Below is a small trained network, with its code and all its weights. Each question gives an input and a class and asks what happens when units are switched off, that is, made to give their printed mean instead of their output.

import numpy as np


def w(rows, s, z=0):
    codes = np.array(rows[::2]) - 128.0
    scale = np.full(codes.shape[1], s)
    scale[-1] = z or s
    return codes * scale


def f(y):
    return np.maximum(y, 0)


def log_softmax(a):
    a = a - a.max(-1, keepdims=True)
    return a - np.log(np.exp(a).sum(-1, keepdims=True))


def net(x, mask):
    res = np.array(x, float).reshape(1, 8) / 4 @ E
    y = f(res @ A[0][:, :-1].T + A[0][:, -1])
    res = res + np.where(mask, y, B[0][:, -1]) @ B[0][:, :-1]
    return log_softmax(res[-1] @ U[:, :-1].T + U[:, -1])


A, B = {}, {}
E = w([
[128,128,128],'x0',
[128,129,129],'x1',
[128,128,127],'x2',
[228,75,72],'x3',
[33,2,94],'x4',
[128,128,128],'x5',
[153,80,232],'x6',
[128,128,128],'x7',
],0.011)
A[0] = w([
[129,130,133,63],'n1',
[93,76,114,135],'n2',
[93,160,107,160],'n3',
[102,177,240,113],'n4',
[178,189,186,162],'n5',
[85,135,134,71],'n6',
[175,194,148,244],'n7',
[88,79,76,95],'n8',
[82,105,153,87],'n9',
[143,125,84,29],'n10',
[118,135,117,50],'n11',
[113,94,101,76],'n12',
[35,204,94,152],'n13',
[182,86,140,63],'n14',
[68,41,103,137],'n15',
[176,178,124,150],'n16',
[110,113,132,100],'n17',
[190,220,116,147],'n18',
[122,89,158,60],'n19',
[162,129,22,115],'n20',
[65,143,252,109],'n21',
[80,80,133,84],'n22',
[173,94,143,122],'n23',
[228,38,186,3],'n24',
[127,125,134,57],'n25',
[161,94,123,61],'n26',
[126,128,131,57],'n27',
[153,140,19,132],'n28',
[93,65,64,73],'n29',
[72,180,94,154],'n30',
[113,158,166,122],'n31',
[143,137,78,120],'n32',
[137,132,80,135],'n33',
[98,84,115,131],'n34',
[163,101,139,77],'n35',
[107,178,165,126],'n36',
[52,202,90,177],'n37',
[53,92,180,77],'n38',
[83,174,89,163],'n39',
[137,147,100,129],'n40',
[86,80,130,86],'n41',
],0.016,0.0054)
B[0] = w([
[124,126,102,128],'n1',
[106,139,200,199],'n2',
[94,99,112,170],'n3',
[145,245,88,230],'n4',
[78,215,59,238],'n5',
[145,88,154,156],'n6',
[161,114,13,242],'n7',
[81,208,133,205],'n8',
[167,97,163,172],'n9',
[158,145,154,150],'n10',
[132,128,136,130],'n11',
[102,166,122,165],'n12',
[36,66,97,220],'n13',
[85,77,110,172],'n14',
[87,147,254,247],'n15',
[163,58,112,205],'n16',
[138,108,136,147],'n17',
[185,16,121,244],'n18',
[141,90,162,156],'n19',
[200,205,159,216],'n20',
[242,172,174,243],'n21',
[154,65,167,191],'n22',
[100,105,99,174],'n23',
[22,59,95,219],'n24',
[132,123,134,128],'n25',
[95,143,121,156],'n26',
[117,109,111,128],'n27',
[229,159,161,219],'n28',
[80,224,129,214],'n29',
[69,88,107,190],'n30',
[123,175,103,168],'n31',
[178,120,143,169],'n32',
[161,157,141,169],'n33',
[107,138,187,188],'n34',
[98,102,110,155],'n35',
[104,181,96,180],'n36',
[40,74,92,214],'n37',
[202,79,190,205],'n38',
[77,88,104,187],'n39',
[158,115,134,156],'n40',
[152,65,156,187],'n41',
],0.054,0.014)
U = w([
[108,130,18,251],'0',
[57,136,160,112],'1',
[198,245,44,60],'2',
[209,158,184,82],'3',
[255,150,77,189],'4',
[151,251,162,34],'5',
],0.006,0.003)

Each question gives the input, the list of numbers given to net, and the class t.
The units are the neurons (one row each of A and B). Each row of codes is followed by its name. A weight is (code - 128) times the scale printed after its matrix; where a second scale follows, it is the last column's (A, B and U).
mask holds one flag per neuron, in row order. A switched-off neuron (its flag False) gives its mean, the last column of its row in B, instead of its output. The means were averaged over made-up inputs and are rounded, as every weight is.
A unit's drop is (log p(t) with every unit on - log p(t) with that unit switched off) / (log p(t) with every unit on - log p(t) with every unit switched off).
The circuit of an input: a set's keep is (log p(t) with only the set's units on - log p(t) with every unit switched off) / (log p(t) with every unit on - log p(t) with every unit switched off). Starting from the 12 units with the biggest drops (on a tie, the unit counted first), units are removed one at a time, each time the one whose removal leaves the highest keep (on an exact tie, the one counted first), for as long as the keep stays at least 0.8.
circuit, biggest first: the units of the circuit, biggest drop first
unit that matters most: the unit with the biggest drop
k most important neurons: the k neurons with the biggest drops, biggest first
drop when u is switched off: that unit's drop, to one decimal
input [0,-8,7,5,7,-7,0,1], class 5: 3 most important neurons : (n29; n13; n37)
input [6,-1,3,8,3,-4,0,-5], class 5: unit that matters most : n20
input [1,-2,5,5,7,1,0,3], class 5: 2 most important neurons : (n29; n13)
input [8,4,5,4,7,4,0,5], class 5: 2 most important neurons : (n29; n13)
input [-8,-8,-5,0,2,-1,8,-7], class 3: 3 most important neurons : (n21; n13; n37)
input [0,-4,4,1,0,3,-5,0], class 4: 4 most important neurons : (n28; n24; n5; n15)
input [6,-6,7,1,-4,-7,8,3], class 0: 2 most important neurons : (n24; n20)
input [-3,8,1,-2,-4,8,1,-7], class 2: 2 most important neurons : (n24; n4)
input [7,0,6,0,2,-5,2,-3], class 3: 2 most important neurons : (n13; n37)
input [-3,-7,7,0,8,-8,1,-4], class 3: 2 most important neurons : (n38; n24)
input [7,-8,8,0,-4,0,3,-6], class 2: 2 most important neurons : (n13; n37)
input [-6,-1,-7,4,1,-2,-8,6], class 5: 2 most important neurons : (n7; n29)
input [-6,-5,5,0,-6,7,0,-5], class 0: 2 most important neurons : (n21; n18)
input [-8,8,5,-8,2,-4,8,-7], class 3: circuit, biggest first : (n38)
input [-8,-6,-7,8,-8,-2,-8,-3], class 4: drop when n28 is switched off : 0.0
input [7,3,3,-7,5,-5,2,-4], class 3: drop when n21 is switched off : 1.0
input [6,-4,3,-7,3,3,2,-7], class 3: drop when n21 is switched off : 1.1
